Here is a tiny trained network, its code and every weight. The questions are about switching its units off for an input and a target symbol, where a switched-off unit gives its printed mean instead of its output.

import numpy as np


def w(rows, s, z=0):
    codes = np.array(rows[::2]) - 128.0
    scale = np.full(codes.shape[1], s)
    scale[-1] = z or s
    return codes * scale


def norm(h):
    return h / np.sqrt((h * h).mean(-1, keepdims=True) + 1e-5)


def f(y):
    return y / 2 * (1 + np.tanh(0.7978845608 * (y + 0.044715 * y**3)))


def softmax(a):
    e = np.exp(a - a.max(-1, keepdims=True))
    return e / e.sum(-1, keepdims=True)


def log_softmax(a):
    a = a - a.max(-1, keepdims=True)
    return a - np.log(np.exp(a).sum(-1, keepdims=True))


def net(x, mask):
    ids = ['ΔΘΛΞΨΩαβγεζημστφ'.index(c) for c in x.split()]
    T = len(ids)
    res = E[ids] + P[:T]
    u = 0
    for l in range(2):
        q, k, v = (norm(res) @ M[l].T for M in (Q, K, V))
        z = softmax(np.where(np.tri(T) > 0, q @ k.T / 4**0.5, -1e9)) @ v
        res = res + np.where(mask[u], z, O[l][:, -1]) @ O[l][:, :-1]
        u += 1
        y = f(norm(res) @ A[l][:, :-1].T + A[l][:, -1])
        res = res + np.where(mask[u : u + 16], y, B[l][:, -1]) @ B[l][:, :-1]
        u += 16
    return log_softmax(norm(res)[-1] @ U[:, :-1].T + U[:, -1])


Q, K, V, O, A, B = {}, {}, {}, {}, {}, {}
E = w([
[195,137,248,197],'Δ',
[65,99,110,114],'Θ',
[77,87,91,135],'Λ',
[67,149,128,72],'Ξ',
[64,146,139,71],'Ψ',
[70,100,97,117],'Ω',
[78,88,215,115],'α',
[82,63,144,156],'β',
[66,144,121,77],'γ',
[122,77,96,192],'ε',
[98,58,137,178],'ζ',
[88,72,98,156],'η',
[82,64,139,154],'μ',
[65,147,131,71],'σ',
[67,153,130,69],'τ',
[109,63,112,185],'φ',
],0.014)
P = w([
[117,60,143,120],'0',
[41,250,232,110],'1',
[128,48,128,99],'2',
[55,203,177,135],'3',
[146,36,115,81],'4',
[57,173,150,152],'5',
[166,29,101,63],'6',
[64,157,130,162],'7',
[191,28,88,45],'8',
],0.012)
Q[0] = w([
[200,2,198,72],'L0H1',
[144,138,84,120],'L0H1',
[98,160,94,183],'L0H1',
[204,100,155,99],'L0H1',
],0.013)
K[0] = w([
[242,12,107,24],'L0H1',
[99,147,78,162],'L0H1',
[69,170,151,157],'L0H1',
[198,143,77,80],'L0H1',
],0.011)
V[0] = w([
[166,137,201,147],'L0H1',
[108,136,150,5],'L0H1',
[41,104,176,83],'L0H1',
[91,192,95,146],'L0H1',
],0.012)
O[0] = w([
[58,35,2,139,170],'L0H1',
[174,122,127,187,146],'L0H1',
[211,248,61,94,254],'L0H1',
[13,207,216,178,58],'L0H1',
],0.009,0.008)
A[0] = w([
[58,153,44,109,2],'L0N1',
[122,70,170,255,73],'L0N2',
[103,156,159,112,146],'L0N3',
[107,81,140,89,134],'L0N4',
[52,157,132,105,184],'L0N5',
[151,127,143,126,46],'L0N6',
[142,120,176,14,84],'L0N7',
[94,156,59,53,222],'L0N8',
[86,114,100,78,201],'L0N9',
[101,86,81,217,125],'L0N10',
[101,77,179,78,89],'L0N11',
[106,149,100,243,111],'L0N12',
[155,137,76,123,243],'L0N13',
[107,85,172,131,181],'L0N14',
[114,177,57,201,111],'L0N15',
[111,63,229,110,104],'L0N16',
],0.018,0.0032)
B[0] = w([
[141,204,128,184,187],'L0N1',
[130,6,210,202,162],'L0N2',
[118,164,133,55,166],'L0N3',
[105,129,117,54,164],'L0N4',
[112,204,164,125,215],'L0N5',
[125,133,133,156,124],'L0N6',
[63,105,72,146,178],'L0N7',
[125,68,140,65,254],'L0N8',
[120,106,115,71,172],'L0N9',
[193,161,156,104,173],'L0N10',
[66,123,111,124,135],'L0N11',
[16,158,94,97,203],'L0N12',
[201,102,221,132,255],'L0N13',
[116,97,117,91,133],'L0N14',
[79,111,174,140,225],'L0N15',
[75,92,81,70,134],'L0N16',
],0.027,0.0074)
Q[1] = w([
[71,217,33,152],'L1H1',
[127,63,104,57],'L1H1',
[129,239,80,174],'L1H1',
[207,92,77,8],'L1H1',
],0.013)
K[1] = w([
[84,191,201,89],'L1H1',
[168,151,64,147],'L1H1',
[61,153,185,74],'L1H1',
[137,163,5,105],'L1H1',
],0.017)
V[1] = w([
[146,120,1,124],'L1H1',
[102,138,132,26],'L1H1',
[254,189,32,134],'L1H1',
[131,28,35,233],'L1H1',
],0.015)
O[1] = w([
[193,81,213,104,26],'L1H1',
[121,146,132,215,236],'L1H1',
[97,7,211,152,26],'L1H1',
[126,122,250,108,2],'L1H1',
],0.016,0.0088)
A[1] = w([
[153,136,101,78,38],'L1N1',
[42,68,45,110,134],'L1N2',
[169,109,18,173,133],'L1N3',
[90,205,124,122,67],'L1N4',
[128,130,199,109,154],'L1N5',
[118,61,134,179,153],'L1N6',
[79,74,35,186,147],'L1N7',
[153,231,225,169,45],'L1N8',
[139,149,142,112,62],'L1N9',
[164,125,58,232,184],'L1N10',
[225,173,163,253,52],'L1N11',
[219,160,138,155,126],'L1N12',
[144,132,136,125,93],'L1N13',
[123,137,130,130,46],'L1N14',
[161,164,75,115,53],'L1N15',
[68,157,139,89,2],'L1N16',
],0.021,0.0044)
B[1] = w([
[93,115,107,149,148],'L1N1',
[105,171,186,105,186],'L1N2',
[152,167,101,164,163],'L1N3',
[99,154,110,3,254],'L1N4',
[88,138,91,137,184],'L1N5',
[129,211,97,144,205],'L1N6',
[133,54,128,121,163],'L1N7',
[46,97,161,162,162],'L1N8',
[136,116,121,137,119],'L1N9',
[128,92,180,113,154],'L1N10',
[203,157,86,13,127],'L1N11',
[91,123,187,148,156],'L1N12',
[121,123,132,134,127],'L1N13',
[147,116,129,108,116],'L1N14',
[154,151,83,101,167],'L1N15',
[180,93,179,81,177],'L1N16',
],0.039,0.0089)
U = w([
[54,114,43,189,33],'Δ',
[180,138,156,118,64],'Θ',
[185,124,8,175,37],'Λ',
[19,137,148,203,212],'Ξ',
[123,96,112,199,249],'Ψ',
[179,138,149,126,98],'Ω',
[55,120,200,59,56],'α',
[194,140,163,112,88],'β',
[130,93,115,198,255],'γ',
[149,22,106,68,99],'ε',
[194,143,182,106,101],'ζ',
[95,186,55,74,90],'η',
[161,186,173,202,171],'μ',
[130,189,144,200,176],'σ',
[164,61,239,157,206],'τ',
[182,138,155,121,89],'φ',
],0.019,0.0036)

Each question gives the input, a string of symbols that net reads in full, and the target symbol t.
The units are the heads (4 rows each of Q, K, V and O) and the neurons (one row each of A and B). Each row of codes is followed by its name. A weight is (code - 128) times the scale printed after its matrix; where a second scale follows, it is the last column's (O, A, B and U).
mask holds one flag per unit, layer by layer, with each layer's heads first. A switched-off unit (its flag False) gives its mean, the last column of its rows in O or B, instead of its output. The means were averaged over made-up inputs and are rounded, as every weight is.
A unit's drop is (log p(t) with every unit on - log p(t) with that unit switched off) / (log p(t) with every unit on - log p(t) with every unit switched off).
The circuit of an input: a set's keep is (log p(t) with only the set's units on - log p(t) with every unit switched off) / (log p(t) with every unit on - log p(t) with every unit switched off). Starting from the 12 units with the biggest drops (on a tie, the unit counted first), units are removed one at a time, each time the one whose removal leaves the highest keep (on an exact tie, the one counted first), for as long as the keep stays at least 0.8.
circuit, biggest first: the units of the circuit, biggest drop first
top k neurons: the k neurons with the biggest drops, biggest first
k most important neurons of layer l: the k neurons of layer l with the biggest drops, biggest first
input μ Δ ζ ζ ζ ζ Θ α Δ, target μ: top 3 neurons => (L1N6 L1N4 L0N12)
input α ζ η, target τ: most important neuron of layer 1 => (L1N4)
input Ψ ζ Δ Δ Δ Δ, target Ξ: circuit, biggest first => (L0H1 L0N2 L0N12)
input Δ φ Δ, target ε: top 2 neurons => (L0N5 L0N12)
input Δ α Δ ε α Ξ φ, target τ: top 2 neurons => (L0N12 L1N4)
input Δ Δ Δ Ψ α Δ Δ, target τ: circuit, biggest first => (L0N12 L1N4 L1N12)
input ζ α φ Δ Δ μ Δ α ζ, target ε: top 3 neurons => (L0N5 L0N12 L1N4)
input Ψ Δ α Δ η Θ Δ, target Δ: 4 most important neurons of layer 0 => (L0N8 L0N15 L0N12 L0N5)
input Δ α Ω β Ψ Ω ζ Δ σ, target Λ: top 2 neurons => (L0N7 L1N2)
input Δ σ μ Δ Δ Ξ ζ α Δ, target Λ: 3 most important neurons of layer 1 => (L1N2 L1N6 L1N4)
input Ψ α Δ, target ζ: top 3 neurons => (L0N12 L0N8 L1N11)
input Δ Δ ε, target ε: 2 most important neurons of layer 1 => (L1N6 L1N4)
input Λ ζ Δ μ β, target ε: top 4 neurons => (L0N5 L0N12 L0N15 L1N4)
input Δ ζ Δ ζ α, target ε: 4 most important neurons of layer 0 => (L0N5 L0N2 L0N1 L0N12)
input Δ Ξ Δ α ζ Δ Θ, target Λ: top 3 neurons => (L0N7 L0N10 L1N4)
input α φ α η Δ Δ Δ Δ σ, target ε: top 2 neurons => (L0N8 L0N5)
input σ μ σ ζ Δ τ Ξ, target ε: top 4 neurons => (L0N8 L0N1 L0N13 L1N2)
input α α Λ Δ β Ψ Ω μ Θ, target σ: 2 most important neurons of layer 1 => (L1N6 L1N4)
input Δ ζ α ζ Θ, target τ: top 2 neurons => (L0N13 L1N4)
input φ Ψ ζ Δ β, target Λ: top 2 neurons => (L1N4 L1N2)
input Δ ζ Δ Ω Δ α ε φ α, target α: most important neuron of layer 0 => (L0N7)
input Θ Δ α μ Θ Δ η Δ Δ, target Δ: 4 most important neurons of layer 0 => (L0N8 L0N16 L0N1 L0N4)
input σ Δ φ α ζ σ σ, target Λ: 3 most important neurons of layer 0 => (L0N7 L0N15 L0N13)
